Below are the code and all the weights of a small trained network. Each question names an input and a target symbol and asks about switching units off, where a switched-off unit gives its printed mean instead of its output.

import numpy as np


def w(rows, s, z=0):
    codes = np.array(rows[::2]) - 128.0
    scale = np.full(codes.shape[1], s)
    scale[-1] = z or s
    return codes * scale


def f(y):
    return y / 2 * (1 + np.tanh(0.7978845608 * (y + 0.044715 * y**3)))


def softmax(a):
    e = np.exp(a - a.max(-1, keepdims=True))
    return e / e.sum(-1, keepdims=True)


def log_softmax(a):
    a = a - a.max(-1, keepdims=True)
    return a - np.log(np.exp(a).sum(-1, keepdims=True))


def net(x, mask):
    ids = ['αβγδεζηθλμπσφψω'.index(c) for c in x.split()]
    T = len(ids)
    res = E[ids] + P[:T]
    r = res
    for j in range(3):
        rows = slice(3 * j, 3 * j + 3)
        q, k, v = (r @ M[0][rows].T for M in (Q, K, V))
        z = softmax(np.where(np.tri(T) > 0, q @ k.T / 3**0.5, -1e9)) @ v
        o = O[0][rows]
        res = res + np.where(mask[j], z, o[:, -1]) @ o[:, :-1]
    y = f(res @ A[0][:, :-1].T + A[0][:, -1])
    res = res + np.where(mask[3:11], y, B[0][:, -1]) @ B[0][:, :-1]
    return log_softmax(res[-1] @ U[:, :-1].T + U[:, -1])


Q, K, V, O, A, B = {}, {}, {}, {}, {}, {}
E = w([
[78,226,107,176],'α',
[103,18,242,145],'β',
[165,144,89,188],'γ',
[90,190,94,170],'δ',
[118,73,231,183],'ε',
[138,146,77,180],'ζ',
[142,30,246,166],'η',
[142,61,186,162],'θ',
[126,157,85,174],'λ',
[221,231,58,46],'μ',
[125,173,82,177],'π',
[162,88,135,177],'σ',
[162,82,154,176],'φ',
[127,185,133,181],'ψ',
[165,79,179,176],'ω',
],0.012)
P = w([
[73,106,2,176],'0',
[150,121,119,183],'1',
[179,127,138,177],'2',
[183,134,164,170],'3',
[200,138,182,169],'4',
[203,136,192,162],'5',
[211,141,199,159],'6',
[214,144,204,155],'7',
[212,144,216,146],'8',
[208,146,213,140],'9',
[218,142,217,138],'10',
],0.0074)
Q[0] = w([
[142,3,113,55],'h0',
[223,72,70,136],'h0',
[97,113,152,142],'h0',
[179,231,26,87],'h1',
[111,89,129,121],'h1',
[69,235,144,65],'h1',
[160,204,201,180],'h2',
[160,129,118,162],'h2',
[81,85,83,49],'h2',
],0.021)
K[0] = w([
[118,33,111,249],'h0',
[216,113,77,190],'h0',
[95,155,172,177],'h0',
[151,87,79,255],'h1',
[106,103,118,80],'h1',
[30,177,154,189],'h1',
[98,76,79,113],'h2',
[88,132,98,93],'h2',
[241,194,221,195],'h2',
],0.019)
V[0] = w([
[115,123,161,163],'h0',
[166,50,112,38],'h0',
[147,167,69,70],'h0',
[106,125,181,185],'h1',
[147,105,96,60],'h1',
[165,3,88,107],'h1',
[2,152,100,134],'h2',
[88,107,36,10],'h2',
[26,155,128,103],'h2',
],0.013)
O[0] = w([
[150,131,83,137,156],'h0',
[164,175,231,71,2],'h0',
[75,100,197,115,99],'h0',
[188,85,82,157,195],'h1',
[57,152,192,122,49],'h1',
[27,158,37,172,114],'h1',
[173,80,74,25,249],'h2',
[53,84,196,1,110],'h2',
[123,72,53,46,151],'h2',
],0.0093,0.0079)
A[0] = w([
[92,2,157,187,120],'n0',
[136,15,184,154,141],'n1',
[63,179,107,75,92],'n2',
[135,145,209,71,254],'n3',
[138,215,231,166,127],'n4',
[68,65,186,23,34],'n5',
[221,123,136,73,171],'n6',
[69,217,104,163,101],'n7',
],0.0097,0.0068)
B[0] = w([
[119,139,99,66,167],'n0',
[116,127,102,134,170],'n1',
[138,113,149,105,125],'n2',
[76,4,112,76,170],'n3',
[206,202,97,96,148],'n4',
[110,246,119,191,152],'n5',
[126,161,151,207,249],'n6',
[138,113,122,67,133],'n7',
],0.021,0.011)
U = w([
[116,84,1,113,210],'α',
[161,199,139,93,2],'β',
[128,48,130,56,114],'γ',
[158,169,192,170,125],'δ',
[65,68,140,139,47],'ε',
[166,178,122,63,23],'ζ',
[61,69,145,148,28],'η',
[110,148,132,184,235],'θ',
[139,98,116,54,76],'λ',
[81,153,173,185,46],'μ',
[110,12,172,123,117],'π',
[77,159,88,86,36],'σ',
[76,71,134,117,48],'φ',
[124,50,142,105,42],'ψ',
[157,129,115,57,40],'ω',
],0.0076,0.0058)

Each question gives the input, a string of symbols that net reads in full, and the target symbol t.
The units are the heads (3 rows each of Q, K, V and O) and the neurons (one row each of A and B). Each row of codes is followed by its name. A weight is (code - 128) times the scale printed after its matrix; where a second scale follows, it is the last column's (O, A, B and U).
mask holds one flag per unit, heads first, then neurons. A switched-off unit (its flag False) gives its mean, the last column of its rows in O or B, instead of its output. The means were averaged over made-up inputs and are rounded, as every weight is.
A unit's drop is (log p(t) with every unit on - log p(t) with that unit switched off) / (log p(t) with every unit on - log p(t) with every unit switched off).
The circuit of an input: a set's keep is (log p(t) with only the set's units on - log p(t) with every unit switched off) / (log p(t) with every unit on - log p(t) with every unit switched off). Starting from all 11 units, units are removed one at a time, each time the one whose removal leaves the highest keep (on an exact tie, the one counted first), for as long as the keep stays at least 0.8.
circuit, biggest first: the units of the circuit, biggest drop first
most important unit: the unit with the biggest drop
k most important neurons: the k neurons with the biggest drops, biggest first
heads that matter: for each layer, one digit per head in row order, 1 if its drop is at least 0.15 and else 0, layers parted by /
input α λ μ, target θ: heads that matter => 001
input ψ ψ β λ η σ ψ π γ μ, target π: heads that matter => 100
input δ α ω α δ ψ π δ λ ψ δ, target θ: most important unit => n6
input ψ ψ ζ θ δ γ γ, target θ: heads that matter => 000
input π σ α α ψ ε, target α: circuit, biggest first => (n0 h0)
input μ ζ ψ δ ψ δ ζ, target σ: 3 most important neurons => (n5 n3 n4)
input μ ψ ω ψ δ, target σ: 4 most important neurons => (n5 n3 n4 n0)
input γ θ φ ε ε α μ, target γ: circuit, biggest first => (n3 h0)
input ψ ζ β α ε, target α: heads that matter => 010
input α γ λ ω ψ φ μ δ β, target θ: 2 most important neurons => (n5 n6)
input ψ β δ ψ ψ ζ δ λ β, target θ: circuit, biggest first => (h0 n6)
input μ ψ ω α μ η δ ε, target σ: heads that matter => 011
input ε γ ψ α ψ ψ σ γ μ, target δ: circuit, biggest first => (n6 h0)
input ω μ ε, target ζ: most important unit => h2
input α η ψ β γ μ θ ψ δ λ ω, target θ: heads that matter => 001
input ψ ε α λ η γ γ δ μ φ ψ, target π: circuit, biggest first => (h0 n3)
input η γ ζ μ η θ σ φ λ γ σ, target β: heads that matter => 011
input α μ ε ε ζ δ, target θ: circuit, biggest first => (n5 h2 n6 h0)
input α δ ζ α γ ζ μ δ α β γ, target θ: 2 most important neurons => (n5 n6)
input ω η α α γ β ψ μ ψ, target ζ: most important unit => n4
input ψ θ θ π ζ θ γ φ μ ω η, target π: heads that matter => 111
